Here is a tiny trained network, its code and every weight. The questions are about switching its units off for an input and a class, where a switched-off unit gives its printed mean instead of its output.

import numpy as np


def w(rows, s, z=0):
    codes = np.array(rows[::2]) - 128.0
    scale = np.full(codes.shape[1], s)
    scale[-1] = z or s
    return codes * scale


def f(y):
    return np.maximum(y, 0)


def log_softmax(a):
    a = a - a.max(-1, keepdims=True)
    return a - np.log(np.exp(a).sum(-1, keepdims=True))


def net(x, mask):
    res = np.array(x, float).reshape(1, 6) / 4 @ E
    y = f(res @ A[0][:, :-1].T + A[0][:, -1])
    res = res + np.where(mask, y, B[0][:, -1]) @ B[0][:, :-1]
    return log_softmax(res[-1] @ U[:, :-1].T + U[:, -1])


A, B = {}, {}
E = w([
[172,119,200,38,65,123,205,113,94],'x0',
[116,192,171,226,128,152,157,218,66],'x1',
[109,46,238,76,113,148,49,37,60],'x2',
[230,2,119,134,135,112,136,118,123],'x3',
[45,87,71,201,75,94,176,124,173],'x4',
[63,90,170,190,214,230,71,91,180],'x5',
],0.0082)
A[0] = w([
[92,115,116,117,171,114,2,96,136,235],'N1',
[59,155,65,106,45,138,95,161,146,81],'N2',
[94,194,123,42,75,164,89,92,67,204],'N3',
[109,84,101,176,140,170,78,115,99,231],'N4',
[218,164,102,125,102,90,185,230,155,253],'N5',
[200,51,240,90,90,88,178,101,59,156],'N6',
[97,169,197,109,173,169,125,165,169,130],'N7',
],0.0096,0.0045)
B[0] = w([
[86,115,106,205,178,138,44,119,216,216],'N1',
[94,168,151,102,116,128,173,147,188,171],'N2',
[157,44,59,251,173,135,6,110,85,206],'N3',
[108,96,128,160,189,197,35,138,190,194],'N4',
[178,162,56,226,228,125,158,203,52,245],'N5',
[109,110,34,2,129,87,80,188,87,253],'N6',
[220,149,97,163,88,77,116,217,135,174],'N7',
],0.0091,0.014)
U = w([
[80,131,149,136,7,149,126,47,122,108],'0',
[223,161,81,155,123,81,121,188,90,168],'1',
[188,200,236,79,79,143,162,65,98,3],'2',
[62,170,147,136,113,121,240,132,191,102],'3',
[175,85,122,69,111,128,105,118,145,63],'4',
[119,89,144,206,143,164,47,110,165,187],'5',
],0.011,0.0053)

Each question gives the input, the list of numbers given to net, and the class t.
The units are the neurons (one row each of A and B). Each row of codes is followed by its name. A weight is (code - 128) times the scale printed after its matrix; where a second scale follows, it is the last column's (A, B and U).
mask holds one flag per neuron, in row order. A switched-off neuron (its flag False) gives its mean, the last column of its row in B, instead of its output. The means were averaged over made-up inputs and are rounded, as every weight is.
A unit's drop is (log p(t) with every unit on - log p(t) with that unit switched off) / (log p(t) with every unit on - log p(t) with every unit switched off).
The circuit of an input: a set's keep is (log p(t) with only the set's units on - log p(t) with every unit switched off) / (log p(t) with every unit on - log p(t) with every unit switched off). Starting from all 7 units, units are removed one at a time, each time the one whose removal leaves the highest keep (on an exact tie, the one counted first), for as long as the keep stays at least 0.8.
units of the circuit, in order: the units of the circuit, biggest drop first
top k neurons: the k neurons with the biggest drops, biggest first
drop when u is switched off: that unit's drop, to one decimal
input [6,4,3,7,4,6], class 4: units of the circuit, in order	[N6 N5]
input [-4,-5,-4,1,-3,0], class 5: top 3 neurons	[N6 N7 N1]
input [-6,-1,-3,-8,6,-6], class 3: top neuron	[N2]
input [-1,2,-7,-3,6,4], class 3: units of the circuit, in order	[N3 N2]
input [3,-4,-7,-2,5,2], class 3: top 2 neurons	[N3 N6]
input [8,3,8,5,6,-1], class 4: units of the circuit, in order	[N5 N6]
input [4,1,2,5,4,0], class 4: top 4 neurons	[N5 N7 N3 N6]
input [8,1,2,2,-4,4], class 4: units of the circuit, in order	[N5 N6]
input [4,-2,-3,6,-3,5], class 4: top 3 neurons	[N5 N3 N7]
input [7,-3,6,-1,1,3], class 4: top 3 neurons	[N6 N5 N4]
input [4,-5,8,0,2,-2], class 4: top 2 neurons	[N6 N5]
input [0,1,2,1,3,-1], class 4: top 3 neurons	[N5 N3 N1]
input [2,-1,4,8,-7,-1], class 4: drop when N6 is switched off	0.1
input [-2,8,-2,-7,7,-5], class 3: units of the circuit, in order	[N2]
input [-8,-8,4,1,6,-8], class 5: drop when N6 is switched off	0.1
input [-6,7,8,-7,-8,-5], class 5: drop when N6 is switched off	0.0
